Each row has a hidden value; after the row comes its band, the name of the range that the value falls in. Each part has its own.
 -16  -81   32   -4  -84   55   63  105  -45   50   86   11  -31  100  -53  -76  116    4   82   -5   73   22   58   81  105  -19 -134  -60  -53  121  107  -35  -32  171   31  -50 -155  156   77 -102   34  -40  -80   16 -107  -15  -24   43 -> X
 -62   -5  128 -203  158  -18   65 -107 -194   82  -49  -63   96   58    9   60  171  -18 -149   25 -134  145  -58  167 -230   73  -68 -164 -113   10   99  -87  109   64  117  -29 -206   50   96 -158  -33   13  127  252  -48   91  111  237 -> Y
   6   28   12   22    7  168   47   59 -116   29  144    3  -33   41 -109  -71  -43  -30   25   24  -11  112   -3  -21   55    5  -83   46    9   40   78    8   53  102   27  -32  -73   94   85  -44  -22  -32 -123   60  -24 -142  -35  -36 -> W
 -16  -53   69  -18  -35   30  107   91  -14  107    1   11  -36   90  -66  -72  125  -47   87   20   30   42  -16   61   89  -40  -73  -63  -37   64   70  -69  -21  164   45  -53 -139  127   31  -84    9  -35  -31   22  -86  -13  -27   -1 -> H
 -51   25   46   19   76 -144  -31 -134  -42   58   35  -34  -97   37   41  125  112   40  -75   30 -199   -7  -38   20  -49  -26   43   16  -93 -262 -146  -72  -49  -76  108  196  161   77   -6   -7 -102  -39    9  -58  -11   49   63  -61 -> U
  -5   25   24   44  -11  220   51    4 -121  -50  160   35   22   33 -110  -43  -39   -8   21    6  -39   90   10  -75   64  -20  -43   47   -4   49   64   15   49  124   -7   14   -4   44   99  -18  -19  -13 -101   43   -9 -168  -61  -26 -> X
 -86 -143   31   -5  -13   97   43  -18 -111  -64  166  117   14   10   84  -77  169   31  -82    3   67  -10   33   38   56  -61   23 -134 -181  140  203  153  -71   30   -9  -51  -47   -8  185  -69   56  -66 -165 -207 -128  -83   32   44 -> C
-103 -125 -112 -132  -80  187   85  145  -68  -11  -49  -79   37  215 -123  128  124   37  201 -244  -61   95   41  320  117   19 -173  109    4   79  112    6  -50  220  -93 -223   69  159  213 -192  -42   -1  -10  223  -20   74   85 -143 -> F
-102  -22   76   39   50  147  122   77 -188   -6  102  140   92  151   54   -7   77  -81 -143   95   68   28  -36  -15  -93   24   -9  -21   19  180  179   53    6  105   74  -23 -128  -53  162  -87   46  -32  -33   48   17 -127   58   49 -> G
  52    7   33   19  216   17 -109  -30  -46  112  -11  -80  -87   95   73   72  -18    5  -61  -68 -114   89  -97   61  -25  -46  -37   63   36 -249  -50   20    5  -74   95   70  121   49   11   15 -128   -2   15  -11  152  -54    3  -95 -> H
  10  -19   52   -9  -70   24   98  121  -71  118   85   26  -64   94   25 -116   92  -49   59   73   97   20   32   46   75   69  -38  -25  -19  149  113  -50  -21  180   80   10 -209  123   29  -87   94  -70 -124  -53  -99  -41   -7   36 -> Y
  9  33  60  36  25  10   9  -7 -15 150  61  20 -46 110 -47  27  77  10  19  29 -26  54  -6  66  -8   6 -90  -3  12 -62   3 -84   3  58  72  53 -18 102   3 -20 -11 -26 -52  26 -28 -75  26 -19 -> X
 -18  -90   58   -9  -77   -6   89  102  -50  135   44  -28  -38   72    9  -59  150  -29   75   10   93    2   25  110   75   31  -78  -41  -45  131  113  -74  -37  130   85  -48 -212  164   71 -132   70 -102 -102   11  -94   -4  -18   14 -> W
  70  -36  -46 -173  120  164  163   17    0 -143  -99  155  116   54  -32  -25   98  -60 -113  -12   81  213   -3   83   12 -128 -119   68   38  199   60   41   51  272   35 -131 -137 -132   19  -73  -43   94   13   13   50 -123   30  -19 -> L
 -38 -108   50   74   27   44  -95   23  -11   20   49  -19 -103   68  -17   71   75   38  -64  -25  -88    4  -49   -8    4 -110 -110  -45  -64 -210  -37    3  -17  -60   75   16  105   80   72   11 -188   -4   50   63  -33  -16  -20    0 -> Y
  18   -6    1  129  142   14  -62  100    4   49  -22  -21 -137  266  -25  130   20   58   24  -95  -90   51  -68   61    2 -136 -154   -2   89 -119  -69  -58  -27   31   54   60  119   91  -33  -69 -122   60  104   91   55   -3  -65  -47 -> Y
-133 -181 -336  128  -55 -147 -104   33   49 -360  -48   43 -118 -196   14 -142  183   14 -107  -79   85  137  116   28  393 -263    8  268 -191   66 -211  282 -104  -39   61  -69   83   31  199   95 -272    7  -20 -309 -153  166 -206 -337 -> H
 -34  -52    6  -69   -7   15   52  -67 -133 -153   91   -9   97    1  188   69  168   14 -141   -1   26   12   15   -6   15    9   52   12 -191  261   70   76  -72  -11  -27   74 -173  -34  195 -125   24  -14  -63  -97    8  -34  -27   84 -> A
 355  -34  112   55  290  289  -22  -22   59 -104 -159 -212   16 -120   53  217  -77  131  -50 -197 -114  175 -180 -225  226 -348   -3   61  -50 -142 -149  -12   46   22   51   37 -107  -33   58 -187 -119   39    3  116  156 -368 -450 -164 -> L
   5  -41   31  -38  -29  -30   68   70  -27   93   31  -23  -51   68  -28  -22  118   15   30   -2   34   57   32  113   67  -32  -83    3  -68   57   43  -64  -25   73   36  -23 -153  150   52  -81   12  -53  -61   12  -67   -4   -9    2 -> W
-105  -81   -2  130   20  -64  -67   -2  -46  -11   -6  -39  -84   62   82   46  114  -24  -44  -41  -31   -4  -62   24  -16  -49   39   50  -13  -27  -57  -32  -21  -95   94   88   81   22   25   -6  -97  -32   60  -22   15   92  -81  -34 -> G
 211  -28  -43  215  185  133  -18  -81   44  -39   -8   55  -53   33  225  385   14    0 -148  -51   66   28 -149 -114  -88  -79 -155  157  202  165 -143  -88   -5  -63  219  132   -1 -157  -70 -161  -97  -99 -146   -7  185 -408 -176 -208 -> H
 141 -108  157 -192  195  143  120  -21 -166  -36 -129 -134  106 -366   57 -181 -112 -181   -4   54  -88  110 -152 -159  256 -195   84   47 -117 -161    5   63  122  250  239 -109 -244   22   54 -140 -118 -113 -106  -49  171 -141 -156 -193 -> W
  70  137   55 -201  103  -74  156   16 -149  210 -183   56  103 -128  348  -99 -110 -251    4  127   48  115 -102  109   69  147  328  506   79  248  -36   20  136   56   46   95 -225 -160  -62  209  -23  -89  -39 -238  410  -71   59 -189 -> H
 -29  -73  -18   28  -52   36   23  138  -81   12   85  -45  -84   97    5  -73   72  -12   45  -36   97   41   48   82   90  -11  -86    1  -37  115   78  -10  -49   53   34  -20 -138  166   87 -105   48  -76  -97   -6  -72   21  -70   -3 -> F
 -94 -120  -45  125   20   78   35   13 -105 -148  178  202  -24  293   61  180  142  103  -72  -76    1  -56   39   80 -116  -74 -207  -92   14  332  112   38  -53   65  -42   39   75  -47   86 -100  -72   37   35    0  -20  -65   46  158 -> Y
 -97  -24   -4  171   20  -27  -43  -51  -21  -19   35   37  -48   23  -22   50   76  -45    0   25  -42    5  -55  -29   15 -103  -56   26   20  -46 -101  -53   -1  -13  127   85  101   23  -19  -32  -97  -31  -21  -23   -7   -1  -67 -113 -> A
-224  -13  110 -112   88  -72  247   81 -205 -186  -50  -69  271  295  166 -120  261 -298 -120   54  175  -15 -136  -49  -68  -24  196 -224  -69  291  283  -22 -245  158   15   10 -269  -32  131 -367  318   21   50 -137  162  195   22   69 -> R
 -16   28   11   47  -77  133   36   21  -64  -12  139   15  -26   59  -78   -9   22   10   49    0  -10   63   15  -29   67   -5  -11   40  -30   52   48  -40    4   71  -25   37    1   65   56  -30   23  -26 -117   -8  -59 -113  -54  -31 -> X
-227 -289  -78   45  136   14  -22   -9 -273  -55  218  -17   14  183   80  -36  158  -18  -84 -172   96  -33  110  315 -166   45 -360 -106   -8  341  204  176  -71 -108   50 -103 -115  203  310 -159  -58 -139  -24  127   80  153   95  171 -> R
 -44   24   39   63  -43  123   43  -25 -114  -14  172   11  -22   16 -106  -62   14   18   40   11  -58   66   -1  -52   42  -13   26   -6  -56   66   79  -28   52   68  -15   38   -3   53   58  -33   15  -18 -104   -4  -79  -92  -68   28 -> G
  50   33   34  -32  -15   85  -46  -71  -96   50  171  -11   87  111   43   93   99  126  -65  -12  -39   39   99   73    6  120  -93   53  -64    8   84   17   -7  132   38   90  -53   65  174  -53   27   31  -87   37   -5 -131   79   74 -> A
   5  -25   68  -11  -59   65  113  100   24  100   28   24  -38  122  -99  -77  145   -4  107   32   27   39   22   48  116  -36 -112  -79  -51   74   49  -58  -39  216   17  -24 -159  140   48 -107   41   13  -50   44 -143  -29  -28   28 -> R
 -62   26   27  146    3  -47  -70  -57 -132   22  118   44  -31   40  100    3  -26   -4  -13   26  -32  -17   32   12  -35   25   32  163   46   68  -65  -46   68  -47   74  212   57   14  -26  112  -54  -45    4  -62  116   10  -46   28 -> L
 -28  -27    4   -8  -71   26   40  112  -33  109   57    7  -67   97  -61  -31   89  -19   67   28   24   52   24   97   83   20 -135   23  -33   51   42  -31  -12  114   38  -50 -116  154   78  -52  -45  -32  -61   54  -89  -16   22  -24 -> H
 -19   14   56   -2    3  181   78   41 -112  -21  115    6   29   60  -74  -57  -14  -54   18   24   -4   69   -9  -42   32  -20  -47   14   -1   38   73  -13   17  118   15    9  -65   60   77  -77   32  -23  -98   56   16 -109  -27  -11 -> A
  -7   10   78  -39  -49   69   63   35  -39   89   69   -4   -4   63  -31  -76   73  -55   60   46   24   42  -16   18   52   19   -8  -28  -39   12   85  -61  -13  123   27   11  -90   79   18  -62   64  -27 -107  -33  -38  -52   13    3 -> L
  -6    4   36   31  -68   57   42  149  -19   82   40   33  -71  133  -13  -33   68  -10   58   45   59   34   17   47   79  -12  -64   16   -8   45   33  -52  -20  124   38   17 -107  101   24  -63   38  -13  -64   15  -88  -32  -22  -11 -> L
  52   -8  103  115  -20   30  -67  -51   17   92  110   -9  -95   48  -38   54   17   60   27    1  -82   -6  -21  -64   11  -63  -68    2  -15 -108  -65 -117   32  -32   35  143   65   82  -50   78 -111  -12    3   14   11 -105  -87   55 -> F
-143  -36   11  159   37 -170   -5 -182 -108  -48   65   14   -2  -39   35   98  154   74 -115   -9 -126  -22   55   23  -11  -78  106  108  -98  -84 -151  -39  -30 -123  115  213  136   63   96   40  -65 -103   30  -68  -12   65  -56  -85 -> G
 116  197   12   53   81  -26 -140 -259  129 -175  -70  123   35 -313 -101  -14  -84  196 -152   46 -273  252   -3 -214  276 -396  333  362 -220 -362 -347   79  189  -99 -112  218  296 -233  -77  452 -309  230  131 -280   61 -159 -215 -178 -> A
 -71    3   69  134  -20  -62  -33   49   -7   78   15  -17 -107  158    4   99   36  -27   72   -2  -74  -42 -103   -3  -21  -91   -2   11   38  -88  -55 -158  -17  -44   43  111  123   56 -105  -25  -71  -10   45    1   56   42  -40  -36 -> U
 -71   23   20   60   24  107   80   38 -159  -35  149    8   -4   98  -78  -82    6  -37   -4   10  -12   77    4  -33   26  -14    3    7  -14   94   90   11   -1   66   -3   28  -47   86  107  -58   36  -35  -68   11  -11  -60  -56   -3 -> W
  59   74  111   -5   89   23   -9  -57  -79  136   37  -39  -29   76  -43  -33  -16   55   40  -20 -121   95   17   56   -6    6   20   42   18 -133  -20 -108   91   96   57  143   19   95  -50   53    3    9   32   41   46  -27  -33   62 -> X
 -43  -11   38    1   36 -129   -7  -19 -105   70   -4   43  -19   56  139   39   39   -4  -38   14  -42    5   23  126  -33   -4   24  165   -5   55  -59  -50   48  -22   62  135  -14   26  -17   96  -91  -39   76  -49  133   70   35   30 -> H
  38    9   69   89   22  -28  -82  -20  -17  142   86  -44 -135  118   -6   52   72  117   -4  -18 -102   16   37   43    1   16  -43   -2  -22 -205  -60  -87   -2    9   97  164   76  145    3   28  -41  -19    4   23  -73  -21  -26   38 -> Y
 -18   15   50   26   11  205   87   29 -149  -22  133    6    5   42 -117  -26  -36  -10   22    0  -61   93  -14  -49   26  -26  -33   15  -10   49   78  -20   62  107    4   -7  -41   68   96  -69   -5  -37  -82  104  -25 -139  -63   -4 -> W
-16  -7  -3  62  73  30 -11 -96 -73 -17  35 -29 -34  28  13 128  69   3 -59 -31 -75  64 -24  24 -75  -2 -70  52  21 -25 -93 -81  21 -25 121 110  39  43  22 -72 -64 -60 -24  84  11 -46 -47 -44 -> C
 -71    8   15   99  -79  152   57   35 -124  -12  189   54  -17   57 -138  -77    7   -4   60   23   -9   57   39  -38   71   -4  -41   13  -16   97   87  -11   34  111   -3    6  -15   95   97  -19   13  -44 -111   25  -92 -106  -59  -11 -> H
 -35   14   72   32   35  -16   29    5  -62   99   65   58  -27  127  -10   80   88   52  -68   42  -69   21   15   61  -32  -31  -39   24  -35 -105   -7  -44  -15   22   62   78   22   77   67   -1  -37  -26    2   31  -18  -56   67   -9 -> W
 -36   33   30  102  -64  -62  -65  -21   12  149  144   38 -126  124   21   74   68   65   99   14  -91  -58   -7   46   75   -5  -11   29  -61  -93  -27  -37  -69  -38  -28  132  157   99   -9   50  -53  -24 -103 -162  -27  -47   53  -72 -> X
-115  -32   20  143  -23 -100  -33  -15  -48   40   11   24  -58  113  103   59  110  -52   -5    7    3  -47  -22   48  -51    8   34   80   49   16  -74 -100  -31  -50  108  164   86   28  -38   25  -29  -63   39  -52   48   86  -27  -35 -> C
  12   14   -9  -93   -2  -96  132  355  -97  -66 -187  -10 -149   -6  306 -118 -197 -376   38  144  246   17 -162  -26   46 -121  114  284  150  216  -95 -141    7  -21  127   64 -266  -43 -301  -92   45 -146  -87 -186  310  122  -88 -180 -> C
 154  -36    4 -186   98  -22   13  -62   67  -74 -130  -55    9  -99  190   72  160   66 -142  -74   77  169  -51   98   38 -160  104   28 -169   87    8  -20   -4  -63    1   -6 -180 -113  -38 -127   67   26  -94 -176   -3  -61  -90    4 -> R
  15  -32   86  -23  -59   -3  102  150    0  201    8    0  -92   91  -19  -61  123  -17  100   60   36   12  -10   80  126   -7  -51  -38  -64   15   65  -63  -41  153   61  -39 -182  164   41  -99   37  -60  -92   -8 -125  -33    4  -31 -> U
  18  -21   34  -12  -59   -2   44  157   26  120   -7   -6  -63  112   -2   -4  113   -8   64   28   61   38   -6   75  142  -49  -90   11  -66   32   28  -35  -62   98   17  -42 -159  139   63  -80  -10  -16  -56   -6  -72  -33  -21  -58 -> X
 -28    0   10   51  -46  155   48    8 -110  -81  142  -10    0   53  -55  -38   29    2   17  -25    2   65   30  -48   51   -1    8   23  -32   98   59  -18   -1   78  -11   58  -27   61   91  -60   52  -33  -95    9  -49  -82  -97    9 -> C
 -67   10    8   80  -12  124   53   29 -150  -32  178   11   -5   79 -109  -62   13  -18   -4   15   -8   77   23  -34   22    3  -65    7  -13  104   84    3   20   71   14   11  -60  101  124  -54    0  -35  -77   63  -46  -83  -57   15 -> W
 -49   40   26   54  -34  176   37   50 -137  -20  165   11  -13   57 -114  -69  -42  -30   36   29  -32   79    7  -59   60   -3  -31   33  -15   16   65    4   32   86   -6   18  -12   91   98  -25   -1  -28 -101   48  -34 -105  -48  -28 -> X
   3   -2  115  -29 -114   46   97  143   -8  175   45   50  -35   93   -7  -97  118  -28   93  106   86    3   16   54  100   21  -27  -59  -62   66  109  -72  -20  191   46  -12 -208  110   22  -85  113  -34 -119  -28 -142  -50   21   35 -> A
 -77  174  -10  -12  -81 -207 -230 -248 -113   11  192   40  -28 -202  114  -76  -70  -82 -104  218 -135   39  -31  -87  -42  107  169  190 -105 -193  -97  -30  137 -120  117  242  178 -100 -152  254 -168   26 -109 -322   95   43  143  -12 -> F
 -34   39   27   37   16  140   20   24 -150  -37  167    2   19   63  -90  -74  -39  -18    9   19  -20   87   19  -33   38  -21  -72   13  -19   57   76   13   41   87    2   24  -59   88   93  -48    3   -4  -83   45    8  -84  -44   23 -> L
 197   15   47   54  349  233  111   97    7  -90 -268   71    5  172  201   53 -138 -120  -59 -151  115  178 -191  -21  -81 -232  150  209  351  126  -35  -97   94  104   93   95   47 -290 -274  -41   95   39   83  -64  391 -185 -236 -131 -> A
 -49   -8  122  204   65    1  -29   27    9   97  -16   36  -86  193  -41  122   82   62   19  -22 -115  -19  -88  -25  -12 -159   10  -68   29 -191  -58 -123  -10    1   74  118  167   43  -45  -10  -60   15  109   48  -25  -29  -90  -30 -> Y
-16 -57  65  84 112 -37 -69   1 -57 116 -37 -61 -84  72 156  73  63 -42 -34 -12 -36 -14 -75  61 -65   8 -50  45  42 -55 -87 -48   9 -68 160 126 -20  54   0 -36 -86 -57  43  56  90  38 -46  -4 -> R
 -82   56   27   30  144  163 -183  -92  -86 -100   90  -22  106   90   -8  203  -22   49 -192  -62 -145  136 -157  -30 -116 -157  -24   26  -90 -161   57   99   51 -244 -111  -33  188 -133  153   14 -190  149   56   85  169 -127   33   -2 -> R
  -4  -32   22    1  -69    0   81   93  -41   91   84   43  -65   67  -23  -66   94   13   40   39   65   34   60   89   79   -4  -67   32  -40  110   63  -42   -9  117   45   -5 -147  121   42  -52   37  -57 -106  -30  -94  -35    3    6 -> G
-15 -37  27  24  40 -14  46 -64 -66   9  65  37 -20  29  41  74  88  11 -71   2 -22  21   2  40 -38 -41 -18  45 -18   4 -12 -55 -14  -2  91  80  14  28  19 -43 -16 -81 -71 -48  23 -69  14 -41 -> W
